Here is a tiny trained network, its code and every weight. The questions are about switching its units off for an input and a target symbol, where a switched-off unit gives its printed mean instead of its output.

import numpy as np


def w(rows, s, z=0):
    codes = np.array(rows[::2]) - 128.0
    scale = np.full(codes.shape[1], s)
    scale[-1] = z or s
    return codes * scale


def f(y):
    return y / 2 * (1 + np.tanh(0.7978845608 * (y + 0.044715 * y**3)))


def softmax(a):
    e = np.exp(a - a.max(-1, keepdims=True))
    return e / e.sum(-1, keepdims=True)


def log_softmax(a):
    a = a - a.max(-1, keepdims=True)
    return a - np.log(np.exp(a).sum(-1, keepdims=True))


def net(x, mask):
    ids = ['ΞΣΦΨδη'.index(c) for c in x.split()]
    T = len(ids)
    res = E[ids] + P[:T]
    u = 0
    for l in range(3):
        q, k, v = (res @ M[l].T for M in (Q, K, V))
        z = softmax(np.where(np.tri(T) > 0, q @ k.T / 3**0.5, -1e9)) @ v
        res = res + np.where(mask[u], z, O[l][:, -1]) @ O[l][:, :-1]
        u += 1
        y = f(res @ A[l][:, :-1].T + A[l][:, -1])
        res = res + np.where(mask[u : u + 8], y, B[l][:, -1]) @ B[l][:, :-1]
        u += 8
    return log_softmax(res[-1] @ U[:, :-1].T + U[:, -1])


Q, K, V, O, A, B = {}, {}, {}, {}, {}, {}
E = w([
[126,141,157],'Ξ',
[150,130,62],'Σ',
[162,151,146],'Φ',
[176,152,119],'Ψ',
[99,156,4],'δ',
[87,52,96],'η',
],0.017)
P = w([
[201,1,162],'0',
[226,85,172],'1',
[184,132,168],'2',
[148,161,158],'3',
[121,169,154],'4',
[113,179,148],'5',
[98,182,146],'6',
[92,183,139],'7',
[83,181,134],'8',
[82,175,128],'9',
[80,152,120],'10',
[143,232,150],'11',
],0.0097)
Q[0] = w([
[111,130,253],'L0H0',
[128,106,53],'L0H0',
[90,232,143],'L0H0',
],0.0052)
K[0] = w([
[254,129,80],'L0H0',
[93,23,222],'L0H0',
[133,135,132],'L0H0',
],0.0067)
V[0] = w([
[122,116,107],'L0H0',
[43,122,14],'L0H0',
[71,144,1],'L0H0',
],0.0067)
O[0] = w([
[54,112,58,247],'L0H0',
[5,239,106,70],'L0H0',
[170,39,164,3],'L0H0',
],0.011,0.00042)
A[0] = w([
[147,177,207,19],'L0N0',
[118,237,201,187],'L0N1',
[182,237,170,31],'L0N2',
[251,187,66,175],'L0N3',
[206,177,70,142],'L0N4',
[151,248,19,1],'L0N5',
[36,82,121,67],'L0N6',
[159,65,2,106],'L0N7',
],0.0074,0.0043)
B[0] = w([
[107,85,160,108],'L0N0',
[143,104,51,212],'L0N1',
[104,56,175,142],'L0N2',
[75,124,78,255],'L0N3',
[75,93,109,195],'L0N4',
[142,81,254,188],'L0N5',
[64,146,154,169],'L0N6',
[115,66,112,224],'L0N7',
],0.008,0.0032)
Q[1] = w([
[142,57,80],'L1H0',
[202,72,65],'L1H0',
[8,174,1],'L1H0',
],0.0055)
K[1] = w([
[204,90,179],'L1H0',
[90,109,235],'L1H0',
[75,253,185],'L1H0',
],0.0044)
V[1] = w([
[164,254,114],'L1H0',
[108,248,114],'L1H0',
[117,162,87],'L1H0',
],0.0076)
O[1] = w([
[99,34,119,1],'L1H0',
[164,1,160,16],'L1H0',
[180,102,154,123],'L1H0',
],0.0093,0.0056)
A[1] = w([
[155,175,170,5],'L1N0',
[132,122,159,252],'L1N1',
[146,64,92,33],'L1N2',
[69,169,98,170],'L1N3',
[194,85,152,182],'L1N4',
[130,83,135,15],'L1N5',
[158,46,68,83],'L1N6',
[249,123,109,129],'L1N7',
],0.012,0.0033)
B[1] = w([
[115,159,150,129],'L1N0',
[182,160,172,134],'L1N1',
[66,131,108,113],'L1N2',
[150,161,50,254],'L1N3',
[174,124,122,113],'L1N4',
[57,126,148,111],'L1N5',
[11,122,90,117],'L1N6',
[214,129,82,139],'L1N7',
],0.012,0.0085)
Q[2] = w([
[92,255,147],'L2H0',
[85,191,91],'L2H0',
[62,27,198],'L2H0',
],0.0083)
K[2] = w([
[53,59,74],'L2H0',
[65,1,186],'L2H0',
[194,131,35],'L2H0',
],0.008)
V[2] = w([
[54,3,149],'L2H0',
[48,56,50],'L2H0',
[45,115,139],'L2H0',
],0.006)
O[2] = w([
[168,254,78,8],'L2H0',
[60,141,79,139],'L2H0',
[147,155,99,104],'L2H0',
],0.0074,0.012)
A[2] = w([
[127,215,91,89],'L2N0',
[147,170,249,58],'L2N1',
[194,151,128,45],'L2N2',
[236,155,138,130],'L2N3',
[82,126,100,217],'L2N4',
[150,42,210,1],'L2N5',
[156,164,45,155],'L2N6',
[88,110,69,205],'L2N7',
],0.014,0.0053)
B[2] = w([
[2,93,87,175],'L2N0',
[144,178,184,129],'L2N1',
[73,116,131,129],'L2N2',
[56,115,63,153],'L2N3',
[172,149,125,215],'L2N4',
[159,228,118,134],'L2N5',
[55,90,243,231],'L2N6',
[181,150,178,246],'L2N7',
],0.0077,0.012)
U = w([
[145,98,213,170],'Ξ',
[39,161,125,2],'Σ',
[123,149,68,180],'Φ',
[147,247,139,236],'Ψ',
[114,86,113,132],'δ',
[103,188,155,106],'η',
],0.012,0.003)

Each question gives the input, a string of symbols that net reads in full, and the target symbol t.
The units are the heads (3 rows each of Q, K, V and O) and the neurons (one row each of A and B). Each row of codes is followed by its name. A weight is (code - 128) times the scale printed after its matrix; where a second scale follows, it is the last column's (O, A, B and U).
mask holds one flag per unit, layer by layer, with each layer's heads first. A switched-off unit (its flag False) gives its mean, the last column of its rows in O or B, instead of its output. The means were averaged over made-up inputs and are rounded, as every weight is.
A unit's drop is (log p(t) with every unit on - log p(t) with that unit switched off) / (log p(t) with every unit on - log p(t) with every unit switched off).
The circuit of an input: a set's keep is (log p(t) with only the set's units on - log p(t) with every unit switched off) / (log p(t) with every unit on - log p(t) with every unit switched off). Starting from the 12 units with the biggest drops (on a tie, the unit counted first), units are removed one at a time, each time the one whose removal leaves the highest keep (on an exact tie, the one counted first), for as long as the keep stays at least 0.8.
units of the circuit, in order: the units of the circuit, biggest drop first
k most important neurons: the k neurons with the biggest drops, biggest first
top k neurons in layer l: the k neurons of layer l with the biggest drops, biggest first
drop of u: that unit's drop, to one decimal
input η η Σ Σ η η Φ Ψ Φ Φ η δ, target Σ: units of the circuit, in order	(L2N0)
input Σ η Φ Φ η Φ η Ψ, target Σ: units of the circuit, in order	(L2H0; L2N0)
input δ η Φ, target Σ: 2 most important neurons	(L1N7; L2N3)
input δ Φ η Ψ, target Σ: units of the circuit, in order	(L2H0; L2N3; L2N0)
input Ψ Σ Ξ Φ, target Φ: units of the circuit, in order	(L2N3; L1N7; L0H0)
input Σ Σ Ξ Ψ, target δ: top 3 neurons in layer 2	(L2N7; L2N3; L2N4)
input Ξ δ δ, target Σ: units of the circuit, in order	(L2N0; L2N6)
input δ Ξ η Ξ, target Σ: top 4 neurons in layer 2	(L2N7; L2N3; L2N0; L2N4)
input Σ δ Σ Ξ Σ, target Ξ: 2 most important neurons	(L2N0; L2N3)
input δ η Σ, target Σ: units of the circuit, in order	(L2N0; L2N6; L2H0)
input η η Φ Ξ η Ξ Ξ δ Ξ Φ Ξ Ψ, target Ξ: 3 most important neurons	(L0N3; L0N4; L2N0)
input Ξ η η η Φ η Σ Φ Φ Σ η Σ, target Σ: 2 most important neurons	(L2N0; L0N7)
input Σ δ η Φ, target Σ: top 2 neurons in layer 1	(L1N7; L1N0)
input Ξ δ Φ Ψ, target δ: most important neuron	(L1N3)
input Ξ Ξ Φ, target Φ: drop of L2N6	0.4
input δ Φ η Ξ, target Σ: drop of L1N4	0.0
input Ψ η Ξ Σ, target Ξ: drop of L0H0	0.1
